Below are the code and all the weights of a small trained network. Each question names an input and a target symbol and asks about switching units off, where a switched-off unit gives its printed mean instead of its output.

import numpy as np


def w(rows, s, z=0):
    codes = np.array(rows[::2]) - 128.0
    scale = np.full(codes.shape[1], s)
    scale[-1] = z or s
    return codes * scale


def f(y):
    return y / 2 * (1 + np.tanh(0.7978845608 * (y + 0.044715 * y**3)))


def softmax(a):
    e = np.exp(a - a.max(-1, keepdims=True))
    return e / e.sum(-1, keepdims=True)


def log_softmax(a):
    a = a - a.max(-1, keepdims=True)
    return a - np.log(np.exp(a).sum(-1, keepdims=True))


def net(x, mask):
    ids = ['Λαγδηπφψ'.index(c) for c in x.split()]
    T = len(ids)
    res = E[ids] + P[:T]
    u = 0
    for l in range(2):
        q, k, v = (res @ M[l].T for M in (Q, K, V))
        z = softmax(np.where(np.tri(T) > 0, q @ k.T / 4**0.5, -1e9)) @ v
        res = res + np.where(mask[u], z, O[l][:, -1]) @ O[l][:, :-1]
        u += 1
        y = f(res @ A[l][:, :-1].T + A[l][:, -1])
        res = res + np.where(mask[u : u + 4], y, B[l][:, -1]) @ B[l][:, :-1]
        u += 4
    return log_softmax(res[-1] @ U[:, :-1].T + U[:, -1])


Q, K, V, O, A, B = {}, {}, {}, {}, {}, {}
E = w([
[203,170,176,72,126],'Λ',
[172,182,138,84,134],'α',
[248,109,140,145,147],'γ',
[198,164,107,169,162],'δ',
[190,183,44,52,213],'η',
[185,124,189,131,242],'π',
[122,112,158,41,226],'φ',
[117,124,92,138,239],'ψ',
],0.013)
P = w([
[118,64,44,151,42],'0',
[107,128,78,132,72],'1',
[93,161,95,121,107],'2',
[119,157,84,119,133],'3',
[121,183,96,109,167],'4',
[142,189,85,108,185],'5',
[154,205,86,95,215],'6',
[169,213,86,89,232],'7',
[192,226,94,83,253],'8',
],0.005)
Q[0] = w([
[212,201,111,148,169],'L0H0',
[4,107,89,183,70],'L0H0',
[126,152,71,72,103],'L0H0',
[231,103,128,64,240],'L0H0',
],0.026)
K[0] = w([
[212,109,144,62,215],'L0H0',
[74,56,180,147,38],'L0H0',
[173,55,113,190,123],'L0H0',
[132,189,5,65,207],'L0H0',
],0.018)
V[0] = w([
[195,61,220,138,181],'L0H0',
[240,177,139,134,37],'L0H0',
[130,100,171,5,78],'L0H0',
[98,65,124,117,200],'L0H0',
],0.011)
O[0] = w([
[158,124,250,51,135,180],'L0H0',
[254,22,54,102,178,100],'L0H0',
[82,84,101,22,90,62],'L0H0',
[78,199,200,104,149,252],'L0H0',
],0.008,0.0032)
A[0] = w([
[112,12,160,107,108,14],'L0N0',
[64,5,171,190,107,2],'L0N1',
[178,210,49,129,127,89],'L0N2',
[83,61,73,79,129,57],'L0N3',
],0.013,0.002)
B[0] = w([
[125,155,132,93,141,132],'L0N0',
[76,5,181,111,91,123],'L0N1',
[109,89,147,135,114,254],'L0N2',
[112,124,116,113,103,137],'L0N3',
],0.027,0.0093)
Q[1] = w([
[167,120,132,186,152],'L1H0',
[115,77,181,128,101],'L1H0',
[3,120,145,155,160],'L1H0',
[120,123,202,102,213],'L1H0',
],0.021)
K[1] = w([
[165,111,149,186,135],'L1H0',
[88,39,129,111,131],'L1H0',
[18,168,51,147,154],'L1H0',
[72,113,157,118,248],'L1H0',
],0.018)
V[1] = w([
[114,136,172,95,173],'L1H0',
[192,163,61,184,214],'L1H0',
[122,108,89,138,91],'L1H0',
[43,139,1,36,243],'L1H0',
],0.0083)
O[1] = w([
[113,126,98,117,61,255],'L1H0',
[138,170,37,174,152,55],'L1H0',
[128,123,162,124,185,44],'L1H0',
[2,150,130,88,155,146],'L1H0',
],0.0097,0.0048)
A[1] = w([
[77,192,157,144,98,60],'L1N0',
[120,108,131,188,187,194],'L1N1',
[151,121,140,95,247,248],'L1N2',
[141,216,118,185,140,181],'L1N3',
],0.016,0.0013)
B[1] = w([
[164,144,90,181,242,253],'L1N0',
[102,136,233,121,252,242],'L1N1',
[148,208,62,171,55,242],'L1N2',
[46,69,127,126,15,253],'L1N3',
],0.011,0.0071)
U = w([
[163,113,13,177,161,165],'Λ',
[113,118,156,184,149,2],'α',
[136,199,186,201,68,231],'γ',
[127,1,43,156,163,196],'δ',
[133,186,112,159,194,68],'η',
[184,84,84,222,174,109],'π',
[118,140,98,131,135,86],'φ',
[97,146,92,249,127,84],'ψ',
],0.0054,0.0034)

Each question gives the input, a string of symbols that net reads in full, and the target symbol t.
The units are the heads (4 rows each of Q, K, V and O) and the neurons (one row each of A and B). Each row of codes is followed by its name. A weight is (code - 128) times the scale printed after its matrix; where a second scale follows, it is the last column's (O, A, B and U).
mask holds one flag per unit, layer by layer, with each layer's heads first. A switched-off unit (its flag False) gives its mean, the last column of its rows in O or B, instead of its output. The means were averaged over made-up inputs and are rounded, as every weight is.
A unit's drop is (log p(t) with every unit on - log p(t) with that unit switched off) / (log p(t) with every unit on - log p(t) with every unit switched off).
The circuit of an input: a set's keep is (log p(t) with only the set's units on - log p(t) with every unit switched off) / (log p(t) with every unit on - log p(t) with every unit switched off). Starting from all 10 units, units are removed one at a time, each time the one whose removal leaves the highest keep (on an exact tie, the one counted first), for as long as the keep stays at least 0.8.
units of the circuit, in order: the units of the circuit, biggest drop first
k most important neurons: the k neurons with the biggest drops, biggest first
k most important neurons of layer l: the k neurons of layer l with the biggest drops, biggest first
input γ δ ψ α π ψ δ α, target ψ: 3 most important neurons	L1N0, L1N3, L0N2
input γ π α Λ δ π δ, target γ: units of the circuit, in order	L0H0, L1H0
input η Λ ψ, target η: 2 most important neurons	L1N1, L1N3
input π π α Λ Λ α, target δ: units of the circuit, in order	L0H0, L1N2
input π ψ π φ, target ψ: 3 most important neurons	L0N2, L1N3, L1N0
input π δ π δ δ Λ, target π: units of the circuit, in order	L0H0, L1H0, L1N3
input α π Λ Λ Λ ψ δ, target ψ: units of the circuit, in order	L0H0, L1N0, L1N3
input Λ γ φ π π φ Λ, target η: units of the circuit, in order	L1N0, L0H0, L0N2
input ψ π π φ π Λ π, target γ: units of the circuit, in order	L0H0
input ψ Λ φ α α, target η: 3 most important neurons	L1N0, L0N2, L1N3
input π π Λ η η η π ψ, target η: units of the circuit, in order	L1N1, L1H0, L0H0
input Λ α π Λ π π φ ψ φ, target ψ: 2 most important neurons	L1N3, L0N2
input δ δ ψ Λ φ γ, target η: units of the circuit, in order	L0H0, L1N0, L0N2
input γ φ α γ, target η: units of the circuit, in order	L0H0, L1N0, L0N2, L1H0
input η ψ π, target ψ: 3 most important neurons of layer 0	L0N2, L0N1, L0N3
input α Λ η π π, target ψ: 3 most important neurons	L1N3, L0N2, L1N2
input Λ ψ γ, target ψ: 3 most important neurons	L1N3, L1N0, L0N2
input δ Λ Λ δ δ γ, target π: 2 most important neurons	L0N2, L1N1
input π π φ δ, target η: most important neuron	L1N0
input ψ Λ Λ, target ψ: 3 most important neurons	L1N0, L1N3, L0N2
input η π π φ, target Λ: 2 most important neurons	L0N2, L0N3
input π π Λ Λ Λ π π η, target δ: 2 most important neurons	L0N2, L0N1
input ψ π Λ, target ψ: 2 most important neurons of layer 0	L0N2, L0N1
input Λ α δ, target π: most important neuron of layer 0	L0N2
